In the rows, 128 means zero.
Each row has a class, written after it.
[144 108 116  83 159 136 175 178 136 152 125 169 122 154 107 143  99 119
 158 132  83 142 105 173 121 129 146 148 137 144 125 134  87 100 122 122
 116 125 146 131 111 124 177 144 102 154]
Z90
[102 108 110 138  88 167  88 141 102  98 129 116 143 102  96 130  96 139
 201 140 125 158 141  98 127 129 144 156 136 122 131 111  57 137 151 155
 127 111 147 106  85 106 201 164 142 142]
Z586
[146  97  48 146  79  27 105 116 107 143 177 126 139 111 141 134 126 175
 154 125 123 117 115 104 164 186 167  91 143  91 133 109  94 139 105 111
 153 140 158 100  94 146 156 144 110 138]
Z241
[ 77  79 112  56 125  99 125 138 105 154 139 101 116 120 137 144 182 181
 210  73 113 117  73  85 167 146 144 101 110 130 203 118 145  69  96 115
 153 124 161 149 167 134 126  94 132 153]
Z953
[139 151  65 107 173 128 144  70 141 111 132 141 143  77 127 176 146 139
 102 102 131 169  83  89 104 157  78 103 128 136 126 120  69 161 123 142
 115 125 130  92  93 180 163 132 111 153]
Z768
[129 127 178 149 119 145 141 161 138 118 136 122 142  76 125  79 133 167
 108  77 149 158 103  81  81 172 147 124 110 129 185 111  57 114 148 214
 105 113 148  81 163  87  98 106 102  80]
Z207
[129 113  34 148  75  46  78 137 119 136 184 147 149 120 147 134 139 166
 163 117 114 121 144 120 144 162 144 112 147  94 104 128 106 125 110 115
 164 126 153 125  84 157 146 155 117 175]
Z90
[117 101  48 146 101 153  71 128 109 105 150 135  94 109 127 160 107 131
 162 153 156 145 153 109 116 128  78 151 139 109 120  87 106 170 146 202
 102  98 128  92  99  71 206 165 141 159]
Z207
[138 139 135  79 141 166 142 152 127 143  93 112 132 104 122 133 136 123
 141 119  87 146  55 165 126 144 150 121 134 142 111 146  80  87 103 121
 106 130 170 122 115 151 139 130 132 139]
Z101
[129 125  66 163 123 179  87 119  94 105 134 138 133  99  72 134 102 158
 197 150 135 168 110  95 133 133  83 159 139 111 121  70  67 173 121 200
  89 118 136  77  93  72 231 138 141 151]
Z550
[175 139  86 117 123 117 131 155 154 154 120 130 121 119  74 133 145 129
 168 147  89 157  67 146 106 141 125 113 130 133 114 161 110 126 107 125
 102 128 158 131 136 102 152 108 105 155]
Z241
[146 127 126 103  99 110 143 176 139 162 107 141 142  99 105 121 148 164
 118 119  92 145  58 173 141 130 129 106 125 161  76 139  75 107 127 156
  99 146 160 120 105 141 195 119 108 159]
Z101
[139 130  63 128 108  24  96  91 171 124 142 115 119 114 124 124 126 161
 139 141 126  93 150 117 136 159 102  84 123 104 124 147 111 139 113 104
 143 125 140 104  99 111 164 144 106 142]
Z765
[113 132  93 142 136 150 120 128 152 114 147 157 163  86 116 160 142 149
 147  73 132 186  65  65  92 167  91 116 142 140 125 148  67 139 100 146
 132 110 127  92 145 177 159 115 114 129]
Z768
[135 114 177 156 112 195 138 196 151  82 115 134 169 100 117  94 111 127
 160  76 154 171 114  88  75 134 116 117 116 135 145  92 109 113 145 189
 111 117 154  85 127  88 120 125 110  67]
Z586
[129 139  42 174  57  44  65  92 162 125 128 117 120 162 161 138 112 130
 136 159 127  93 169 135 159 150  88 106 129 104 111 130 135 140 115  75
 142 129 143 150 107 114  98 155 140 139]
Z784
[ 66 101 133  90 180 168 124 125 141  93 120 137  81 167 204 137 110  90
  87 144 159 146 134 109 142 145 126 115 128 110 127  95 126 114 126  90
 133  55 144 100 148 141 151 134 169  53]
Z101
[158 108 134 173 124 160 104 155 147 133 122 157 162 109 101 130 119 166
 140 102 116 145  79 123  96 138 104 138 116 153 114 115  40 119 136 153
 122 135 127 117 131 125 160 125 118 112]
Z768
[110 122 187 114 120 192 156 156 100 110 108 116 168  82 136  69 126 154
 131 107 153 176  89  84 108 157 147 114 125 126 162 118 110 116 142 184
  82 132 170  79 109 114 123 120 127  50]
Z241
[134 113 191 133  97 138 153 158 136 117 113 128 166  80 122  78 138 167
 104  83 152 154 120  74 107 163 161 117 126 142 167 142 119 126 169 155
 113 127 146 130 163 119  64 107 113  54]
Z241
[143 119 160 143 101 156 145 166 127 113 131 124 191 116 146  65 131 156
 134  91 145 159 126  90  92 137 121 122 109 135 154 115  52  88 155 184
 123 111 153 117 120  93 126 118  96 111]
Z90
[159 144 169 122  91 144 128 174 157 139  84 137 142 128 114  91 135 129
 124 115  78 143  89 151 112 138 121 136 132 140 111 124  65 114 152  98
 113 127 149 142 149 140 180 108 120 145]
Z550
[142 121 123 113 128 133 118 153 135 144 110 146 116 125 124 132 129 142
 150 147 108 149  65 146 133 141 114 129 127 141 113 138  87 111 134 151
 118 117 160 121  98 115 183 135 122 131]
Z784
[136 125  49 131  78  54  44 116 137 124 148 117 119 106 142 149 140 162
 145 134 104 109 108 113 147 147 138  76 153 101 122 142 116 155 117 127
 158 139 155 108  53 146 115 164 111 160]
Z586
[165 106  65 171  92  84  75 136 149 130 155 126 138 150 125 126 131 179
 164 102 124 105 132 103 149 162 108  82 110  98 122 113 105 121 142 128
 149 160 132 151 113 106  99 135 127 109]
Z768
[122 124  65 157 138  86  87 117 137 132 127 132 151 152 117 105 121 166
 143  96 133 118 133  87 155 163  98  87 111  94 146  79 124 120 100 121
 158 138 145 107 136 125 141 119 143 129]
Z765
[107  92 150 128 188 195 185 163 135  93 147 144  89 164 179 126 111 133
 151 121 179 166  82  93 127 138  70  94 135 118 138  81 134 115 149 111
 127  88 154  80 117  87 228 113 106  56]
Z953
[143 138  81 130 166 142 134 108 152 103 128 134 133  81 102 155 124 105
 126  99 139 190  93  95 101 147  58 106 145 132 125 123 112 182  96 133
 110 110 114  63  88 134 181 134  93 137]
Z765
[141 143 121 120 118 157 136 181 177 141 102 132 120 102  90 139 118 123
 141 120  87 164  79 171  92 141 117 128 137 147  86 147  69 108 115 115
  93 126 161  91 119 101 183 144 105 146]
Z101
[157 151 140 180 141 154 146 160 148 106 143 123 136  96 103  72 127 162
 110  69 156 179 114  79  88 163 102 106  97 123 127 106  61 131 151 230
 109 127 145 107 116  72 110 101 120  90]
Z207
[168 131  96 103 118 105 116 152 148 164 130 146 126  85 101 124 117 134
 121 114  96 167  73 167 103 153 100 111 130 154 115 153  66 123 108 139
  87 131 150 100  76 112 180 134 114 156]
Z765
[129 115  99 117 170 146 143 123 155 105 130 127  79 133 153 129  97 126
 114 117 159 176 114  89 120 142  95 113 123 103 150  84 168 147 147 129
 101 108 145 102  81  90 201  97 126 111]
Z241
[129 120  22 172  66  25  70 142 154 128 164 146  91 156 117 133 118 178
 184 150 120 111 160 142 157 181 145  83 138  82 110 115 108 148 116 101
 143 125 151 122  96  92 151 149  99 131]
Z550
[ 83 108 117  74 135 105 143 122  99 138 118 112 130 149 145 143 139 149
 183  89  99 134  86 117 171 137 151  99 118 119 186 102 154  91 103 109
 149 129 160 152 141 173 123  95 130 149]
Z586
[162 111 116  95 121 167 146 154 137 141 102 159 147 127  93 118 126  96
 153 128  91 157  94 146 120 139 157 169 132 132 119 117  82  93 133 101
  86 136 137 131 132 136 176 132 111 167]
Z90
[105 130  53 127  84  35  69 109 125 136 115 123 135 125 129 123 133 150
 123 164  94 102 148 138 137 155 167  84 133 104 109 129  82 151 114 112
 167 124 144 123  84 169 123 156 115 145]
Z586
[ 98  96 115 111 181 143 114 140 153 120 166 141  84 153 173 135 106 130
 103  93 164 176 131  83 133 145 108  97 102 113 181 102 154 132 133 128
 126  83 131 113 158 115 115 101 164  74]
Z241
[141 130 182 118 126 178 151 178 131 112 141 151 126  99 118  74 124 157
  88  94 165 143 115  98 106 113 165 122 112 138 147 110 144 116 167 197
 102 124 132  80 137  91 137 118 114  69]
Z953
[ 95  78 112 138 187 160 111 173 149  99 158 152 112 184 190 147 104 129
 138  97 170 163 101  76 130 154 116  76 139 103 134  96 133 109 155 131
 167  74 138 108 143 121 149 102 129 110]
Z207
[138 159 103  95 149 154 119 114 151 108 110 111 138  71 126 152 136 125
 102  78 128 187  70 102 121 150  97 115 134 126 137 132  99 162  95 151
 117 115 131  75 125 197 176 125 119 161]
Z101
[ 65 126  91 161 189 135 129 148 166  92 165 168  94 159 159 142 105 132
 119 136 163 160 107 102 129 163 118  95 132 112 111 113 115 123 128 152
 133  78 149  74 128 101 144 124 124  99]
Z550
[ 84  88 115  87 149  57 137 117 112 158 136 115  88 140 149 165 150 181
 141 104 119  92 100 133 200 134 148  94 116 137 170 112 154 107  84 124
 141 139 141 145 132 136  97 107 119 127]
Z101
[170 138 114 115 141 177 126 166 143 146 134 146 146  97  93 124 138 145
 138 119 105 159  49 147 105 141 105 101 131 148 147 128  98 124 124 182
  73 149 140  86 124 123 125 125 103 163]
Z765
[106 109  89 139 198 169 136 160 152 101 176 136  98 154 169 147  94 103
 137  98 164 179  94  69 130 163 102 101 122 101 160  77 129 120 122 104
 123  77 149  82 174 111 147  90 147  83]
Z241
[ 94 115 135 138 198 141 143 127 184  94 159 151  88 170 166 146  95 121
 115 146 180 144 136 114 105 108  88  86 120 117 124 142 158 136 123 160
 125  88 118  72 117  84 164 121 115  87]
Z207
[101  99  81 165 111 171  81 128  70 107 133 119 128 111 126 139 131 157
 185 173 148 146 142 109 123 151  93 149 138 110 128  68  64 168 153 181
 122 107 146 123  96 113 199 144 158 150]
Z207
[ 95 128 147 149 157 184 170 168 106 111 156 147 107  99 129 102 131 160
 108 101 152 175 118  96  96 154 161 113 130 112 149  83 113 131 169 210
  97 120 136  65 105  85 124 118  89  66]
Z207
[125 127  49 170 105  37  86 135 160 129 158 129 126 139 123 158 141 172
 147 120 122 113 125 107 156 180 128  85 141  97  94 146  98 133  90 108
 183 142 151 103 110 142 152 156 110 145]
Z101
[ 84 121  86 132  85 153  62 160  97 107 132 102 105  96 100 133 100 118
 181 149 121 153 142 100 138 120 106 155 129 116 138  87  82 163 142 165
 110 103 157  85  90  71 207 157 156 127]
Z586
[133 133 170 137 121 173 142 147 122 102 138 134 154  72 122  93 141 156
 108  81 156 181  98  87  83 148 142  92 131 124 130 118 106 141 153 197
 114 113 151  71 122 118 126 114 109  83]
Z207
[115 105  97  79 128 102 116 108 101 152 134  92 127 110 159 131 143 143
 160  86 101 123  66  92 178 118 130  97 138 111 189  92 157 110 100 136
 131 131 157 147  95 144  89  93 154 148]
Z586
[ 77 125 140 147 160 166 139 166 154  76 159 147 102 155 177 146  69 106
 130 106 157 172 102  82 121 145  65 111 138 125 114 111 152 141 122 144
 124  84 142  64 118  94 171 116 133  73]
Z784
[119 150 197 148 132 179 140 122 119 108 110 118 162  74 137  72 144 146
  60  99 155 179 122  82  88 146 128 125 100 136 170  90  93 138 171 191
 115 104 148  92 138 110  72 111 141  54]
Z784
[ 75 116 146 115 180 175 120 137 138  70 150 125  86 171 209 110  73 108
  88  80 175 151 124 103 140 151  97  94  89 120 158  75 153 104 139 136
 130  68 143  94 150 119 133 106 160  86]
Z765
[ 93 109 141 111 163 170 145 119 167  83 158 139  96 151 165 124 112 101
 117 100 156 157 125 101 124 145 121  95 110 118 162  99 129 120 117 119
 135  60 140  84 174 133 130 138 153  74]
Z765
[153  96  60 126  62  32  66  85 128 136 140 126 186 108 131 150 139 175
 144 132 122 117 124 119 147 168 123  77 133 124 139 146  69 152 132 123
 157 130 159 127 103 148 105 178 130 148]
Z768
[102  88  99  50 137  52 129  95 107 144 135 126 137 119 152 139 128 177
 138  92 118 107  99 104 187 125 138  95 123 140 168 123 130 117 102 144
 141 126 157 143  96 147 123 111 127 157]
Z90
[128 107 158 171 116 137 131 163 133 114 144 145 143  82 122 102 120 146
 102  97 174 179 116  97 105 146 146 123 126 147 150 116 128 148 143 167
  95 110 134  88 123  88  82 118 100  73]
Z241
[112  86 104 166  76 199 108 169 115  83 135 129 128 100 118 107  85 141
 198 144 152 148 123 113 124 116  86 169 148 131  80  71  85 159 144 182
 101 100 141  98  54  83 252 170 155 131]
Z953
[138 169  72 106 168 162 127 110 152 121 132 135 119  96 124 152 135 116
 110 107 138 189  90 102 102 128  54 102 135 120 154 125 140 154 106 143
  84 138 130  55  63 134 210 126 102 156]
Z765
[ 99 110 103 124 147 128 108 131 153 101 160 121 100 155 196 149 102 104
  86 124 154 165 103 106 144 153 113  97 128 118 132 119 111 118 127 113
 125  82 148  84 120 108 152 123 140 102]
Z101
[154  86  51 151  61  33 104 168 142 130 190 136 132 112 131 158 128 172
 191 125 126 117 119 130 140 167 118  63 144 112  91 141 127 138 123 110
 138 135 170  97  99  89 150 157  90 117]
Z241
[180 144  48 144  54  16  79  94 154 126 179  97 133 123 150 136 144 147
 127 131 105 103 136 127 182 140 128 100  98  92 139 148 111 147 126 154
 151 154 142 122  70 137 139 161 139 124]
Z784
[168 111  51 107  92  20  50  90 141 139 163 104 156 121 151 106 142 147
 110 133 120 106 155 118 168 157 162  91 109  80 145 139  92 139 122 135
 168 138 141 129  73 162 110 168 149 177]
Z90
[124 158 181 127 122 171 147 186 136  91 130 137 135 111 123  88  96 144
 119  72 139 162 115  98 103 123 148  97 127 132 145 121 139 125 151 175
 117 116 160  90 121 109  97 116 107  66]
Z586
[100  80 100  77 165 102 169 137 122 165 127 119 107 162 141 131 149 168
 178  98 114 107  95  87 183 133 114 106 128 123 204  81 158  95 110 118
 128 149 139 162 124 110 115  99 133 144]
Z953
[ 86  96 113  81 166 120 144 143 121 155  96 108 114 146 159 141 109 136
 180  82  98 127  87 119 174 116 115 103 147 112 178  86 166  97 107  93
 148 126 160 150  88 137 117 116 136 131]
Z586
[100 111  69 128  90 117 117 131 121 103 158 113 104  84 124 159 122 148
 184 143 132 153 149 125 134 145 101 144 138 139  89 118  50 153 110 180
  99 113 156 112  17  99 202 187 149 159]
Z101
[124 113  60 174  86  48  74 106 142 137 156 120 122 142 139 141 119 171
 150 136 125 101 153 115 171 158 112  87 124 102 113 125  97 152 112 116
 173 145 138 126  82 123 118 166 141 112]
Z784
[147 134 140  90 121 142 141 118 118 152 114 149 152 103 113 130 132 123
 126 127  82 158  76 154 130 141 159 142 126 146 110 146  66 105 128 112
 106 134 136 117 119 174 155 141 131 142]
Z784
[ 68 125 141 133 171 173 127 150 152  84 169 149  92 160 176 144  94 107
 147 117 171 149 103  89 152 111 139 111 130 113 117 150 140  93 121 113
 148  82 130  84 140 148 182 118 128  72]
Z586
[164 132 154 137 113 140 135 144 146  95 129 129 127  79 117  71 140 155
  90  78 136 174  93 102  85 159 137 130  97 139 142 105  86 124 154 185
  94 116 148  90  91  81 118 127  98  84]
Z953
[140 132  13 171 128  22  79 133 171 151 169 119  89 133 112 152 153 150
 113 119 127 124 139 107 148 162  87  74 111  83 118 139 129 155 127 167
 154 155 131 100 102  70 131 142 107 139]
Z207
[158 165  66 130 139 142 123 112 161 115 148 132 123  84  94 163 158 116
 119  77 110 180  88  94 127 135  98 123 132 108 127 133 118 165 120 163
 122 138 119  85 118 146 161 138 115 156]
Z550
[ 79  94  78 152 146 153 113 127 104 104 174 136  86 122 122 133 113 151
 179 153 150 157 163 100 123 156 105 153 118 115 144  86  80 140 130 186
 114  93 133 107  67  72 199 153 158 113]
Z765
[111 104  63  59 144  45 139  96 126 162 140  94 103 136 157 138 159 172
 145  99  94 122 102 104 187 169 121  92 117  98 173  98 143  90 113 128
 113 151 158 156  90 119 112 106 145 180]
Z101
[153 145 164 128 121 168 110 159 109 108 113 120 183  68 116  70 140 131
  95 102 138 179  84 109 112 145 172 105 105 131 136 132  78 115 173 186
 108 122 162 102 113 135  80 117 135  53]
Z586
[117 125 108 160 176 124 139 116 190  99 164 126  92 144 154 107 117 118
  80 101 182 175 127  82 112 146  57  89  92 116 148 101 154 137 136 170
 127  82 126 103 130  77 158  86 141 113]
Z765
[127 125 179 141 107 159 134 162 100 127 157 134 161  48 126  68 143 169
 101  62 159 167 101  90  99 166 151 108 110 135 167 105  79 114 128 203
 107 125 149  61 131 123 120 119 124  55]
Z765
[109 132 118  98 142 132 136  62 134 124 133 152 158  89 151 129 166 143
  65  80 128 179 101  75 105 149 121 118 123 134 176 127  83 139 101 140
 145 106 117  96 125 223 174 115 142 112]
Z765
[107 113  63 131 113  84  98 137 131 113 145 142 135 148 149 150 107 142
 176 147 126  91 169 132 135 159 120 101 149 101 130 113 121 139  93  83
 139 138 152  97 103 135 109 176 106 134]
Z90
[135 120  40 149  79  36  99  85 143 141 163 131 104 112 120 145 140 180
 141 163 150 112 152 118 153 154 121  71 139 111 125 149 134 179 101 124
 128 144 148 124  89 122 115 155 121 128]
Z241
[151 149 115  77 135 128 123  98 145 108 105 108 150  73 131 153 148 107
 115 113 115 152  92 125 121 128 130 129 144 126 122 135 115 150  95 120
 118 117 144  90  84 197 175 147 133 175]
Z101
[119  98  92 148  91  65  81 115 106 149 153 118 163 118 149 147 135 164
 159 129 114 110 127 107 141 127 139 104 154 116 157 152 103 127 106 120
 183 129 144 138  93 143  98 143 136 109]
Z586
[160 130 148 100 117 151 135 164 157 143 110 160 129 118  97 134 147 131
 143 120  92 152  87 147 105 147 149 118 148 138 135 140  72 128 127 118
 121 125 143 111 151 153 152 147 104 152]
Z550
[153 149 168 157  87 157 100 139 130 110 119 101 183  65 122  72 135 154
 110  89 143 174 110  91 107 116 136 114 122 134 167 148 101 139 160 186
 112 131 146 124  83 118  69 114 131  63]
Z586
[134 139 183 111  92 165 110 168 116 110 117 108 155  80 122  77 138 132
 118  68 147 166 135 100 102 161 150 119 112 143 194 138 112 115 147 162
 111 115 156 120 141 118  60 131 140  84]
Z765
[145 120 114  94 127 152 109 130 118 173  86 147 135 113 118 117 117 150
 138 139  98 168  50 141 132 146 127 120 153 128 116 133  85 109 135 131
 109 126 148 113  90 132 180 135 114 167]
Z784
